Below is a small trained network, with its code and all its weights. Each question gives an input and a class and asks what happens when units are switched off, that is, made to give their printed mean instead of their output.

import numpy as np


def w(rows, s, z=0):
    codes = np.array(rows[::2]) - 128.0
    scale = np.full(codes.shape[1], s)
    scale[-1] = z or s
    return codes * scale


def norm(h):
    return h / np.sqrt((h * h).mean(-1, keepdims=True) + 1e-5)


def f(y):
    return y / 2 * (1 + np.tanh(0.7978845608 * (y + 0.044715 * y**3)))


def log_softmax(a):
    a = a - a.max(-1, keepdims=True)
    return a - np.log(np.exp(a).sum(-1, keepdims=True))


def net(x, mask):
    res = np.array(x, float).reshape(1, 3) / 4 @ E
    u = 0
    for l in range(4):
        y = f(norm(res) @ A[l][:, :-1].T + A[l][:, -1])
        res = res + np.where(mask[u : u + 4], y, B[l][:, -1]) @ B[l][:, :-1]
        u += 4
    return log_softmax(norm(res)[-1] @ U[:, :-1].T + U[:, -1])


A, B = {}, {}
E = w([
[56,218,105,181,113,124],'x0',
[64,45,168,164,205,115],'x1',
[109,149,123,206,254,155],'x2',
],0.0053)
A[0] = w([
[254,94,129,130,132,179,250],'L0N0',
[143,62,197,106,63,97,3],'L0N1',
[179,39,184,155,229,133,186],'L0N2',
[100,101,179,146,131,105,48],'L0N3',
],0.0079,0.0039)
B[0] = w([
[189,39,123,120,125,210,243],'L0N0',
[3,179,88,33,155,40,165],'L0N1',
[241,82,165,196,115,144,253],'L0N2',
[125,68,132,166,138,123,125],'L0N3',
],0.0075,0.0055)
A[1] = w([
[150,40,174,90,177,86,1],'L1N0',
[94,254,93,180,246,184,137],'L1N1',
[41,183,71,64,61,73,64],'L1N2',
[177,34,79,8,55,118,144],'L1N3',
],0.008,0.0057)
B[1] = w([
[113,183,89,56,82,183,138],'L1N0',
[147,189,2,62,70,181,230],'L1N1',
[233,23,248,123,156,145,187],'L1N2',
[50,206,34,53,100,95,254],'L1N3',
],0.008,0.0074)
A[2] = w([
[48,75,87,138,128,73,31],'L2N0',
[138,68,149,45,143,34,180],'L2N1',
[109,101,253,155,222,96,82],'L2N2',
[83,103,140,145,139,206,2],'L2N3',
],0.0067,0.0062)
B[2] = w([
[221,112,20,193,92,228,95],'L2N0',
[3,113,141,123,81,59,252],'L2N1',
[69,187,85,42,117,129,174],'L2N2',
[221,95,76,147,135,218,82],'L2N3',
],0.0075,0.0032)
A[3] = w([
[86,128,97,147,226,155,45],'L3N0',
[91,178,223,147,1,94,101],'L3N1',
[177,186,171,238,158,128,3],'L3N2',
[36,243,58,107,94,90,61],'L3N3',
],0.008,0.0043)
B[3] = w([
[169,109,122,173,157,39,124],'L3N0',
[212,72,113,238,166,200,166],'L3N1',
[2,203,42,98,126,94,137],'L3N2',
[114,158,87,159,70,253,253],'L3N3',
],0.0089,0.007)
U = w([
[60,215,13,53,16,214,238],'0',
[255,24,194,230,136,223,182],'1',
[38,25,207,48,56,23,126],'2',
[82,201,40,244,231,45,57],'3',
[186,252,232,73,126,143,1],'4',
[107,161,227,161,200,16,14],'5',
],0.012,0.0094)

Each question gives the input, the list of numbers given to net, and the class t.
The units are the neurons (one row each of A and B). Each row of codes is followed by its name. A weight is (code - 128) times the scale printed after its matrix; where a second scale follows, it is the last column's (A, B and U).
mask holds one flag per neuron, layer by layer. A switched-off neuron (its flag False) gives its mean, the last column of its row in B, instead of its output. The means were averaged over made-up inputs and are rounded, as every weight is.
A unit's drop is (log p(t) with every unit on - log p(t) with that unit switched off) / (log p(t) with every unit on - log p(t) with every unit switched off).
The circuit of an input: a set's keep is (log p(t) with only the set's units on - log p(t) with every unit switched off) / (log p(t) with every unit on - log p(t) with every unit switched off). Starting from the 12 units with the biggest drops (on a tie, the unit counted first), units are removed one at a time, each time the one whose removal leaves the highest keep (on an exact tie, the one counted first), for as long as the keep stays at least 0.8.
units of the circuit, in order: the units of the circuit, biggest drop first
unit that matters most: the unit with the biggest drop
k most important neurons: the k neurons with the biggest drops, biggest first
k most important neurons of layer l: the k neurons of layer l with the biggest drops, biggest first
drop of u: that unit's drop, to one decimal
input [5,1,-7], class 2: units of the circuit, in order => L1N2, L0N2, L3N3
input [5,-2,-1], class 1: units of the circuit, in order => L1N3, L1N2, L0N2
input [-5,6,-2], class 2: 2 most important neurons => L0N2, L0N1
input [-1,-2,6], class 1: units of the circuit, in order => L1N3
input [-1,3,-8], class 2: units of the circuit, in order => L0N1, L1N2, L1N1
input [3,7,1], class 3: 3 most important neurons => L0N0, L1N2, L3N2
input [2,1,7], class 3: units of the circuit, in order => L0N2, L3N3, L2N2
input [1,4,6], class 3: 2 most important neurons => L3N2, L0N0
input [-6,4,-1], class 2: 2 most important neurons of layer 3 => L3N3, L3N1
input [-5,6,-3], class 2: 2 most important neurons => L0N2, L1N1
input [3,0,-5], class 2: 3 most important neurons => L1N2, L0N0, L0N2
input [-3,3,-1], class 2: units of the circuit, in order => L3N3, L1N1
input [1,4,5], class 3: 3 most important neurons => L3N2, L0N0, L3N3
input [8,-6,-8], class 1: 2 most important neurons => L3N1, L1N2
input [4,-1,-8], class 2: 4 most important neurons => L1N2, L0N0, L0N2, L2N1
input [-7,-2,1], class 1: unit that matters most => L0N2
input [7,5,-7], class 2: 2 most important neurons => L1N2, L0N2
input [1,0,-7], class 2: 2 most important neurons => L1N2, L0N1
input [1,1,5], class 3: 2 most important neurons of layer 3 => L3N2, L3N3
input [-1,5,7], class 3: 2 most important neurons => L3N2, L0N0
input [-4,5,0], class 1: units of the circuit, in order => L0N2
input [4,8,3], class 3: 2 most important neurons => L0N0, L3N2
input [2,7,-3], class 1: 3 most important neurons => L3N1, L0N2, L1N3
input [1,7,2], class 5: 4 most important neurons => L0N0, L1N1, L3N3, L3N2
input [5,6,-5], class 2: 2 most important neurons of layer 0 => L0N2, L0N0
input [5,1,-3], class 1: drop of L0N0 => 0.1
input [1,4,7], class 3: drop of L3N2 => 1.0
